M =
[[  5.458  15.580  12.892  -8.812 -16.873   2.071  28.246  20.556 -11.929
  -23.455   1.719  22.236  15.645  -3.954 -12.415  -5.361]
 [-23.294  -1.201  22.534  17.082  -2.287 -10.608  -6.908   4.117  16.235
   12.918  -6.491 -18.830   0.636  26.394  22.626 -10.551]
 [ 16.588   1.755 -16.392 -10.043  18.020  29.707   3.530 -23.897 -13.096
   15.657  24.051   4.686 -10.248  -9.992  -1.099  11.666]
 [ -2.583   9.187  16.611   5.938 -15.076 -14.164  13.630  30.463   9.405
  -19.899 -17.047  11.745  22.815   8.554  -8.754 -11.358]
 [-17.943   1.145  27.659  21.226 -12.452 -23.254   0.699  23.569  16.842
   -3.866 -11.855  -6.923   6.152  15.733  11.998  -7.484]
 [-12.820 -17.343   8.932  29.362  13.192 -17.609 -19.973   8.399  23.850
   11.677  -7.218 -10.911  -3.513   8.705  16.993   8.626]
 [ 20.274  19.762   0.246 -11.046  -8.349   2.091  14.855  15.591  -1.901
  -17.774  -5.174  23.114  25.602  -4.306 -24.327  -7.454]
 [ 10.118  16.436   7.129 -13.953 -14.958  12.046  30.229  10.720 -19.170
  -18.061  10.585  23.003   9.486  -7.190 -11.337  -2.171]
 [-18.897 -19.825   8.824  24.197  11.146  -8.043 -10.809  -3.306   8.755
   17.062   6.520 -13.520 -15.695  10.552  30.778  12.278]]
The entry just right of 5.938: -15.076
Which number is the entry just right of 12.046? 30.229
Which number is the entry just left of 16.993? 8.705
The entry just left of 28.246: 2.071
Which number is the entry just left of -1.901? 15.591

Questions about the row below.
1) Which number is the entry just left of 27?
2) Which number is the largest entry?
3) Which number is the entry just left of -63?
[-14  79 -17 -53 -63  27 -32 -11   9 -14 -34  -7]
1) -63
2) 79
3) -53

Read these off the matrix that follows.
1) Read off the entry directly above the largest entry.
2) Read off the last entry, reading row by row.
3) Read off the entry directly below the smallest entry.
4) Read off the entry just left of the smallest entry.
5) Read off the smallest entry.
6) Read off the entry just left of the largest entry.
7) Read off the largest entry in the last column.
8) Read off the third entry on the main diagonal.
[[67 67 73 73 78 70 75 73 69 62 78 82 73 77 74]
 [77 76 74 62 75 63 74 76 66 89 78 72 74 77 69]
 [71 69 74 66 74 61 78 72 73 55 73 63 71 53 74]
 [74 72 70 73 63 73 67 71 72 14 73 74 71 59 77]
 [77 67 69 61 72 77 75 74 67 54 59 77 69 73 70]
 [65 68 68 75 69 77 64 71 73 62 72 70 69 61 73]]
1) 62
2) 73
3) 54
4) 72
5) 14
6) 66
7) 77
8) 74

Questions about the grid below. Counting starts at 0.
1) Read off the entry at row 0, column 2.
2) Read off the entry at row 0, column 1.
3) Read off the entry in the bottom-left corner.
4) Read off the entry in row 2 and column 2.
5) Read off the entry in row 0 and column 0.
6) Read off the bottom-right entry.
[[-10  -1 -12  29 -23   4  37 -25   6 -13]
 [-48  41  -2 -33 -26  24 -29 -43 -14   9]
 [-49  13  16 -38  17  32 -43 -26 -14  25]
 [ -5 -19  66 -26  33  -6 -18  40 -23  15]
 [-22  37  25   4 -63 -13  39 -17 -13 -26]
 [-51  21   6 -38   7  34 -43 -36 -13  23]
 [-26  -9  56 -33  32  10 -28  16 -20  19]
 [  1 -18 -41  38   1  14  28 -28  21  -5]
 [  4 -23  65 -22  33 -13 -16  47 -23  14]
 [-21  31  22   8 -59 -11  41 -17 -11 -25]
 [-26  -9  56 -33  32  10 -27  17 -20  19]
 [-24  42  27  -1 -67 -13  37 -17 -15 -26]
 [-39  53  10 -25 -54   5  -2 -33 -16  -8]
 [ -5 -19  67 -25  33  -7 -18  40 -23  15]]
1) -12
2) -1
3) -5
4) 16
5) -10
6) 15
